Each row has a hidden stage along a path, written after it and counted from one end. A new block has a new path.
[ 135  104   26  282  -64  213 -123  -28 -224 -288  289   24  131 -170
  -44  151  190  -84   51  169  -26 -128   92  -80  -30  -48 -190    6
  -85   16  156  -73   55  -78  315  245   82  -64  237 -344  356  196] -> 4
[ -54  -33  -52    2  -94  -53 -208  250   49  -68  -30 -211   51 -168
   21   11   14 -107  140  256   27  -59   17  -96 -215   -4  185  115
  -80  -38  124   47 -233  -92  -96 -125 -139   45  140   91   14  -90] -> 11
[ 164    9  118  -33   29  -35  153  -70   83  160 -185  -33   11  234
   -4 -121  -13   58 -219 -285   57   47  -53  -37  272  -77  103  161
    9   20 -180  -65   76   90 -155 -133  -39  106  -67 -241  -21  -15] -> 14
[ 119 -149  -18   25   76   -3 -196  -24  -42   78  186   52  -20 -149
  -36  177  124  -37  116    6   36 -130 -148 -139 -167 -121  -36  -52
  -48   71   48  -21   78 -164  207   29    5   93  213   17   26  -15] -> 7
[  38  -46  157   -2   43  -25  -91   90   81   75    6  141  -31   37
  107  -66  -28   49  -79  -28  -25   32   97  217  189   26  -13 -162
  -87 -116   71  -76 -127   57  -24   43    4  203  109   39   82  216] -> 18
[  56  -30  136   12   31  -32  -95   90   85   73  -27  135  -34   32
  110  -67  -38   30  -46  -35   -3   27   94  164  169   31   25 -106
  -59 -142   40 -104 -112   12  -37    7  -60  245  112   16   95  169] -> 16
[ -55  -18    5  -18  -79  -64 -184  229    9  -78  -15 -226   35 -117
   13   -3   17   20   54  228  -36   -8   95   34 -125  -67   88   31
 -175  -31  232  126 -203   63 -125    8 -108   26  201   14    1   70] -> 16
[  96   76   32  227  -41  130 -113   46 -147 -204  238   27  125 -184
  -21  158  157 -140   62  188  -11 -112   32  -96  -60    3 -107   14
  -79   62   83  -85  -33 -130  257  119  149  -55  162 -226  308  148] -> 6
[ -15  -61 -127   57 -179  171 -230   42 -104 -349   70 -291   61 -118
  -90  -71   98   14   94  190   29 -120  126  -41 -161 -130   21  167
  -62 -105  273  120  -27   48   27  153 -317  -98  259  -98   48  -89] -> 3
[ 158 -181  134 -168   87 -153  198  -11  115 -272 -163 -119    5  269
 -102 -253  -30   94 -419 -289  -12  205   54  241  370  -46   70  244
 -175  203 -152   18   21  165 -271   39   54  -68  -79 -195  -37  215] -> 19
[  95 -217  122 -111  203 -171 -153   39   52  247  157  170  -88  -71
   21  172   58   95  -17  -65  -63  -17 -116  109  -10 -128 -121 -280
 -192  137   87   38    7  -21  117   76  214  165  191  144  -64  244] -> 21
[  45   45  197  -52 -176    6 -117  154  159  358  -71  -16  113   47
  111  -31  -12  -78  -42   23  -43  -57 -216   19   73  -15   -1 -199
  -42  -83   79    9 -328   77  -83 -291  161  -13 -132  184 -107  -77] -> 24
[-111  112 -277  138 -152  280   40 -144 -162  100 -203   83    1   -6
   27  143  -57  156  251  122   -1 -363  378  -94   43 -153 -229   36
  225 -294  105   43  256  251  349  214   51  129   23  -72  153 -132] -> 3
[ 200  -44  110  -64   77  -67  240 -111  114   95 -230  -39    3  294
  -44 -174  -19   25 -301 -389   98   88  -91  -59  328  -52  169  283
   38   92 -318 -106  130   44 -200 -178  -36   84 -136 -283  -29  -52] -> 12
[  99   82   67  210    2   15 -128  155  -90 -143  216   38  120 -223
   16  189  128 -197   82  232  -16  -67  -10 -121 -110   51  -27   14
 -123  103   47 -108 -125 -213  184   23  185   11  150 -175  303  171] -> 9
[  83 -199   73  -72  124 -225 -170   95  105  226  122  180  -86 -141
   67  151   26  -39   45   20  -12  -26 -198   15 -120  -58  -24 -179
 -105  109  -18  -77  -72 -154  135 -107  179  173   82  288  -56   75] -> 27
[-135   91 -183   62  -76   51   13   94    2  265 -248   97    6  -76
  109  178 -110   -8  260  197   13 -266  216 -133  -47   -6  -25   19
  167 -187  -21  -17   -9   68  176  -74  171  203  -74  129  102 -139] -> 10
[ -64   64   12   20  -13   10   12   75  -11  202 -105   64    0   -4
   82   97  -44  113   35   90  -63 -105  190   73  100  -67 -103 -121
  -39  -89  101   56  -32  192   79   66  187  129   45    1   72  138] -> 18
[ 193  -89  175 -127  127  -81  317 -147   92  -25 -200  -53  -11  374
  -82 -240  -14  151 -473 -448   31  175    5  150  481  -89   70  221
  -80  172 -254  -22  158  214 -238  -13   62  -10 -112 -341  -41  162] -> 18
[  68 -107   17   43  -28  116 -139  -19   37  -78   46  120  -10  -11
   38  -74   20  -56   20  -44   65  -84   34   68   80   28   13  -13
   58 -153   -1 -134  -28  -79  108   27 -126  135   92   52  103  -17] -> 6
[ 201 -159   40  -93   55   27  253 -198   82 -214 -169 -104   13  311
 -137 -275   22   15 -372 -425  131   89  -57   14  356  -48  150  391
   47  145 -327  -89  190   51 -161  -68  -87  -81 -137 -293  -19  -72] -> 7
[ 131  130  131  219    7  -43 -118  184  -95 -107  187   62  116 -188
   44  199  105 -130   50  227  -79  -16   46  -54  -43   29  -86  -40
 -188   83  100  -99 -135 -138  141   72  207   78  173 -238  325  302] -> 14
[ 215 -113  162 -130  110 -105  297 -133  105  -88 -215  -67  -11  368
  -88 -257  -29  129 -459 -446   35  186    6  149  462  -81   85  267
  -80  164 -259  -42  148  182 -259  -16   16    5 -114 -331  -35  141] -> 17
[ 190 -153   46 -103   59  -25  250 -140  115 -184 -202 -101   14  299
 -117 -272   -1  -15 -359 -400  125  107  -66    8  338  -19  189  400
   40  144 -346 -101  135   21 -200 -120  -70  -51 -161 -252  -26  -80] -> 8
[ 201   60   34  101 -361  311 -158 -140  -43  -18  -31 -105  155  108
  -22 -122   63  -25   22  -80   18 -195 -122 -105   76 -151 -138   40
  116 -265  151  -25   -3  106   86  -45 -229  -72  -15 -141   -6 -261] -> 3
[ 180  -29  100  -50   59  -55  197  -93  106  132 -214  -31    1  253
  -24 -140  -20   26 -244 -333   87   59  -84  -66  282  -58  151  234
   35   60 -269  -91  104   44 -171 -174  -37  104 -109 -245  -29  -54] -> 12
[ -72   92   39   76  -26   31 -119  171   50  205  -43  -48    7  -80
  110    5    5  -58   99  133   67  -64   53  -87  -47   31  197   -8
    9 -155   48  -42 -171  -50  -57 -147 -135  186  135    1   81  -50] -> 12
[-238  101  -96   -8   17   15  100  110    5  395 -234  155  -30  -32
  138  199 -126  148  143  190  -79 -212  332   77   96  -39 -143 -196
   49 -127   69   99  -32  288  174   52  408  166  -66  169   71  108] -> 21
[  87 -198   77  -80  157 -230 -176   75   86  308  153  158  -94 -150
   53  195   56  -16   47    4   -7  -33 -241  -32 -150 -101  -22 -205
 -120  150   -7  -43  -39 -151  147 -107  190  167  124  260  -88   73] -> 27
[ 186 -177  113 -144   63 -161  170   -6  106 -313 -174 -124   13  252
 -102 -249  -36   73 -378 -269   -7  197   51  205  334  -48   74  289
 -163  180 -149  -11   28  124 -271   34   -5  -39  -62 -219  -17  183] -> 17
[  59 -185 -154  -12 -216   73 -220   93  -69 -760    6 -389   87  -75
 -171 -206   57  -19   -2  189   -4  -11  190   82 -122 -100   34  366
 -150  -27  259  122  -65   28 -106  218 -377 -182  214 -114   54  -22] -> 2
[ -70 -223   34 -186  -34 -220 -139  355  136 -450  -39 -296   60  -83
  -60 -155  -27  -57 -138  234  -75  154  103  265  -42   45  140  137
 -319  171  163  155 -371   41 -292   12   37 -161   70  179  -45  202] -> 22
[ -18 -173  -77  -95 -141 -184 -239  363  103 -489  -87 -351   79 -161
  -57 -121  -29 -153   56  307  -10   63   70   41 -222   44  231  305
 -203   52  150   81 -339 -115 -269  -79 -205  -60  110  137   -6  -26] -> 12
[  35 -107  137  -46  176 -136 -121  107   23  219  180   78  -28 -112
   27  180   89   42  -31   35  -59   -5  -92   60  -32  -85  -59 -239
 -213  172   96   57  -73  -18   85   39  255   78  184   60    3  259] -> 22
[-174  -68   36 -101  -21 -118 -178  335   98    0    9 -224   33 -162
   38   -4    9  -28   22  292  -42   20   55  105 -138    5  149  -70
 -217   54  212  169 -358   56 -159  -75   64  -55  136  222  -57  103] -> 23
[ 140 -193  121 -166   63 -163  144   38  110 -340 -142 -138   18  216
  -99 -242  -31   67 -378 -208  -29  202   74  252  312  -32   63  240
 -204  199  -98   27  -31  140 -270   55   50  -84  -54 -156  -21  229] -> 19
[ -37   33  -14   71  -66  104 -112   79   15  104    0  -62   34  -77
   48   10   44  -78   89   99   74 -122    1 -107  -57   -5  116   26
   44 -115   37  -31 -103  -47   39 -110  -88   67   90    9   63 -119] -> 8
[  92   91   47  245  -25  137 -117   60 -152 -205  268   38  126 -200
  -10  163  171 -151   57  201  -11  -99   33  -90  -58   22  -96   -1
  -91   63   89  -95  -48 -149  266  125  150  -48  184 -239  337  176] -> 6
[  79 -202   76  -83  159 -229 -182   86   88  302  155  157  -93 -157
   54  194   55  -18   54    8   -7  -35 -237  -28 -157  -96  -17 -211
 -121  144    1  -39  -48 -156  140 -106  188  169  130  268  -87   73] -> 27
[-147   49   23  -27   21  -20   18  142   52  306 -117   76   -3  -29
  109  109  -59   74   40  132  -58 -106  162   92   83  -17  -50 -181
  -35  -51   68   69 -129  184   59  -20  296  100  -15  138   32  123] -> 22
[-200  110 -107   12  -14   30   96   76  -25  340 -246  134  -33   -6
  125  178 -126  172  138  165  -82 -211  355   76  111  -69 -162 -154
   58 -161   88   92   19  311  169   92  332  179  -41  102   80  101] -> 19
[-178   84  150   20   87   43  -61  173   66  292   31   28  -39  -36
  152  -33   11   72  -53   94   15   10  152  152  124   44  130 -238
  -85 -127  117   27 -215  125  -60  -21   24  153  177   46   71  196] -> 21
[-150  -47   44  -77   -5 -131 -158  305  109  100   13 -156   22 -166
   60   28   10  -60   31  263  -16    4  -12   39 -149   14  163  -73
 -171   61  135  111 -334   -2 -116 -149  100  -21   94  233  -51   54] -> 25
[-180   90   73   40   24  -31  -63  195   88  353    5   -9  -35 -119
  160   19   12  -36   23  170   64  -29    5  -26  -46   40  207 -133
  -14  -76   16  -26 -234    6  -19 -215   46  120   77  163   21   -9] -> 27

Each row has a hidden stage along a path, written after it and counted from one end. A new block has a new path.
[ -90  465  -91  230 -197 -232  168  -91  159 -195  269 -125   63  154
  138   -2  -82  -45 -203 -131  262  155 -239  191  -43  107  167 -407
 -121 -119 -167  -80 -119  127  -75  123  -71 -104   52  462  329   60] -> 19
[-189 -112 -108  167   90  216   92    7   83   85  -41  558   47 -113
  188  -87 -285 -296 -100  114 -139 -645 -193 -102  224  395 -171  101
  159  -57 -133 -119  101   32   15   51  278 -155 -372 -105  350   22] -> 11
[-170  562 -134  159    9  -50  -56 -319  -64  235 -260   92 -120  105
  222  113   63  -46 -150 -110  151  109  -88  159  -31  199  395 -508
 -205  213  -84   72  192   69  -11 -118 -320  -27 -192  245  109  105] -> 17
[  -2 -409  166 -505 -276  110  109 -233  194 -191 -222 -105 -145 -133
   62 -156 -266  -49   76  155 -365  -41  -78 -192  466   87 -284  247
   26  -48  -74  280 -395  -87 -157 -109  367  -32   95 -521  -98  -83] -> 14
[-209  513 -210  156  -17 -131  135 -207  -67 -179 -178  112  -39    6
  251  -33   51  -64  -89 -106   39  154 -126  232  -36   90  236 -345
  -14   65 -175   38  167  149  -45   42 -371 -254 -242   61  192  106] -> 8
[   8    9 -100  325  -84   93   76   40  278 -262  595 -223   98 -159
  -75  -98  -70  201  -23 -132   40 -151  -97 -171 -336  121 -201  -34
  117 -294  -56  -43 -239   98   58  303  179  205   36  183  320   27] -> 28
[-205  421 -158  654  110   33  -63  -66   32  258  344  286   71  -20
   86  154    4   49 -187 -203  322 -312  -13  -41 -441  298  307 -464
 -120   60  -37 -223  357   38  169  176 -164  156 -129  541  395  139] -> 23
[-300  190  385 -135 -168   79   28 -169   81   15 -210 -211   72  -10
  298  203   20  141 -327  231  198 -132   86  -20 -104  153  260 -167
 -508  276 -127  -39  -31  -51   27 -177  -53   67  204  302  148  -53] -> 19
[-156  408  -49  318 -321 -253  -88 -433  227  178  178 -314   62  -77
  218  -32   76 -187 -150 -264    7  129 -154  405  -90   85  238 -430
 -193  138 -352  256   19 -185 -109   18 -189  110  -86  213  184   43] -> 22
[  22 -140   10 -541 -239  208  -32 -280  185 -266 -216 -293 -192 -105
  109 -202  -20   45  106   41 -301  185  -80  -81  268   -3 -209  247
  188  -33    5  314 -513   35  -14 -112  196   42  -69 -483 -207  -12] -> 6
[  16 -412 -202   90  128   87  256   26  -28 -134   30  618 -193 -180
 -189 -120 -453   15  240   -7 -279 -329  -37 -499  241  230 -244   36
  223 -264  115  -33  176   66  -63  243  252 -111   -3 -416  145   73] -> 14
[-143  601   87  103 -309   62 -266 -358  251   26  217 -550   76   80
  366    3  291   60 -290 -150  222  211  -80  400 -336   33  186 -332
  -97  199 -254  166 -279  -40   19  -84 -110  183 -207  353  109  -25] -> 27
[  18  247 -156 -297    2  358 -259 -268   87   44 -264 -302 -238  -36
  158 -108  151  157   68  -22 -118  212  -54   28   -4   53   42  -60
   92   33  103  274 -309  177   95 -115  -11  263 -300 -160 -212   95] -> 2
[  -5 -285  115 -311 -194  195  -64 -274  236  145 -146 -185 -136 -147
   13  -41 -151  -18   24   67 -238 -150  -58 -235  264  201 -123  144
  -85   34    1  249 -351 -107    6 -154  310  244   83 -250  -81  -19] -> 18
[  22   85 -102  273  -49  146   -3   29  220 -165  565  -98   15  -45
  -98  -14  -42  270  -32 -171  192 -105  -35 -274 -379  142  -76 -107
  128 -218   95 -129 -214  120  162  245  163  254   80  283  238   68] -> 26
[-168 -351   38 -197   -1  164  108 -241   66  106 -448   86  -77 -364
   66  -37 -150  -92   61  156 -435 -381  -12 -253  288  278  -98  225
 -135   99 -104  241  -10  -86  -13 -146   66   46  -43 -474   33   12] -> 11
[-107 -161   52 -440   48  417  -61 -196   48   26 -465  -72 -174 -193
   89   20   38  148   27  178 -212 -187   56 -347  105  218  -38  279
  -32  137  142  149 -272   85  189 -234   80  179  -65 -330 -139   39] -> 7
[ 104  -58 -142  -64 -306 -128  -30 -399  230   18  129 -256 -198 -117
  -88 -158 -115  -44  176 -277 -248  272 -124  -22  189   26  -51 -154
   79  -94  -60  378 -262 -116 -121   46   90  182   83 -270 -104   63] -> 20
[  90  252 -208  147  -84   -4  -84 -256   52 -113  321 -211 -231  -24
 -174   20  110  421  160 -374  119  410  110 -243 -393  -34  166 -362
   90  -62  193  118  -90   92  112  165 -198  285  163   51  -84  145] -> 25
[ -21 -205   61  -82   11  510 -353 -316  103  218  -20 -102 -195 -265
   31  -24   89  311  125  -30 -245 -187  222 -313 -260  126 -122   73
  109  151   90  281  -75 -111  118  -51  163  426 -204 -414 -188  -17] -> 29
[-260  181  140  368    6  282 -168  -80  180  233  254  -36  168 -140
  211  142   83  102 -288   35  198 -503   50  -65 -442  304  111 -120
 -198  158 -121 -131   74  -61  196   27   64  287 -122  400  335   -2] -> 26
[-118 -295   18 -277  149  447  -14  -95  -24    7 -356  247 -187 -236
   29    3  -89  178   91  176 -234 -349  126 -477   49  236  -99  267
   56   71  179   40  -32   69  181  -80  134  122  -93 -406  -74   44] -> 7
[  79  181 -277   16 -119  -14  -65 -315  151  157   10  -35 -208   31
  -18  -99  -93 -114   79 -241  -91  148 -218  -11  200  179   39 -234
  126  -78   11  222 -211   41  -30  -18   58  125 -140  -51   -6  111] -> 18
[-143  610  -29 -229 -135   17  106 -100   44 -450 -134 -280  -25  204
  312   -7  158  140 -220   42  270  365 -140  195  -84  -10  187 -199
  -33   20  -52  -54 -326  305   46  -61 -213 -193  -80  283  104   45] -> 6
[  10  594 -141   61   83  168  -34  -74    2 -333  126 -478 -101   73
   19   94  313  616  -58 -131  323  431   63 -134 -583  -16  220 -360
  -70  -52  168  -13 -243  392  154   56 -344  205   35  355   46  109] -> 30
[-211  391  255  -58 -174  156 -147 -284  148  -28  -41 -687   60  -96
  229  178  347  379 -256   34  200  132  134   31 -480   48  280 -193
 -416  272  -93  129 -231   18  141 -161 -254  328  145  325   44  -14] -> 27
[-219  239  141    5 -308 -151  -11 -393   88   57 -157  -13  -17    0
  358  -45  -93 -226 -163    0  -90   62  -86  354  193   56  144 -330
 -188  210 -357  227  111 -195 -242  -72  -50 -163 -139  -71   94  -58] -> 17
[ -36 -388 -172  103  185  331   40   22  125   27  -22   60  -65 -451
 -100 -165 -198  106  211   86 -413 -437  -20 -329    0  213 -243  194
   36 -237   39  139   43   82   57  207  203  294 -130 -335  107   95] -> 1
[-137  579  -98 -115  -17  -40  228   -2  -57 -457 -125    8  -39  248
  216   57   50  166 -195   26  340  270 -133   32  -58   75  226 -276
  -39  -27   28 -197 -171  376   45  -19 -240 -291  -11  327  201   85] -> 10
[-329   81  256 -143   51  251  157   40   15 -269 -298 -160  105 -193
  267   91   37  246 -226  367   37 -257   97 -126 -201  120   93   78
 -373  102  -84 -101   19  138  103  -29  -99   -1   75  129  200  -22] -> 4
[  35  -13 -391  318   81  -24  137  -91  130  150  110  297  -94 -112
 -122 -116 -286 -219   96 -177 -172 -264 -293 -163  212  345  -88 -137
  147 -256  -22   52   11  101  -24  154  129   43 -177  -20  272  137] -> 16
[ -98 -435  242 -482 -245  144  219  -69  168 -422 -150   -8  -29 -153
  125 -140 -270    9    4  260 -279 -174  -34 -234  356   72 -328  353
   42  -73  -92   96 -351  -23 -104  -30  375 -158  124 -464   31 -102] -> 10
[-313  121  339  168 -154  194 -169 -167  105  190  144  175   96   -7
  343  142  -51   23 -304  102  214 -391  135   30 -231  188  155 -199
 -224  289 -160 -124  195 -206   50  -19  146   86  -71  247  213  -67] -> 22
[  72 -239 -180  273  147  325  -97  -51   61   28  391  209 -187 -233
 -274  -10 -100  402  234 -205  -72 -223  181 -594 -393  163 -125  -37
  231 -163  272  -10   76   37  195  272  154  376   26 -167   26  110] -> 27
[ -86  530 -133  378 -245 -171  -48 -282  232 -102  391 -494   91  -60
  140  -57  190   75 -132 -295  117  256 -137  314 -375   15  159 -406
  -74  -24 -264  170 -129   11  -34  140 -243  145  -74  328  234   53] -> 27
[  91  321 -268  133  218  254    7    9   -6 -275  184 -298 -166  -58
 -189   62  194  657  110 -166  184  253   87 -419 -566   65   91 -230
   39 -190  304  -27 -194  413  223  148 -238  313   71  196   42  155] -> 30
[  80 -115 -348   59  217  230  113   51  -46 -274   73  247 -256 -180
 -199 -151 -171  302  299  -92 -182    7   19 -430 -103   65 -139  -14
  282 -322  256    5   46  263   92  305   34   91  -75 -286    2  159] -> 3
[-207  247 -117  309   38 -214  408   67   -4 -276   15  242  107  -29
  110   12 -228  -69 -156   48   89 -165 -194    3   42  214  101 -275
 -184 -150 -189 -178  195  185 -108  179 -149 -305   30  265  474   60] -> 14
[  17 -345   41   41  -97  282  -29  -68  380  -10  333 -466   62 -362
 -156  -48  -22  229   23  -11 -174 -343  -25 -406 -221  229 -262  281
  -45 -173   23  127 -454  -18  176   77  310  503  178  -16  144    4] -> 27
[-135  -49   41  297 -104 -153  308   66  124 -252  334  172   98  -93
  -10  -11 -313   37  -84   10   70 -226  -73 -154  -49  144  -30 -183
 -142 -200 -130 -160  120   11  -88  283  117  -90  224  200  395   13] -> 19
[  68    1 -279  -28  306  353   72  133  -97 -277    3  182 -264  -91
 -181  -41  -92  482  230   -9    4   33   86 -522 -230   75  -32  -54
  168 -275  386 -105    1  388  188  237   -8  169  -10  -87  -20  178] -> 2
[   4 -212  -55   60  135  228   99   58   20    5  114  344 -162  -65
 -186   79 -268  249   75   16   60 -295   62 -594  -59  259  -31  -35
    6 -145  270 -172   22  118  149  134  219  170  177   29  119   91] -> 19
[-243  584 -182  228  140   16  137  -14 -171 -254  -94  362  -34  118
  258   51   29   96 -152  -27  268   36  -31   79 -228  115  281 -382
   18   44  -29 -228  297  269   62  119 -340 -288 -247  256  272  116] -> 7
[-237  607  184  -38 -214  -89  -16 -280   87   10 -149 -432   40  130
  306  202  192  129 -340   17  341  237  -29  214 -189   89  446 -425
 -479  270 -143   30 -127   53   32 -194 -302   70  146  521  128   27] -> 20
[-249  266  106 -186 -306  -38   35 -310  168 -189 -232 -267   78  -67
  433 -131   57 -229 -203   90 -145   53 -171  413  179   45   19  -27
  -84  152 -381  223 -194  -55 -134 -118  -63 -195 -231 -112  113  -56] -> 7
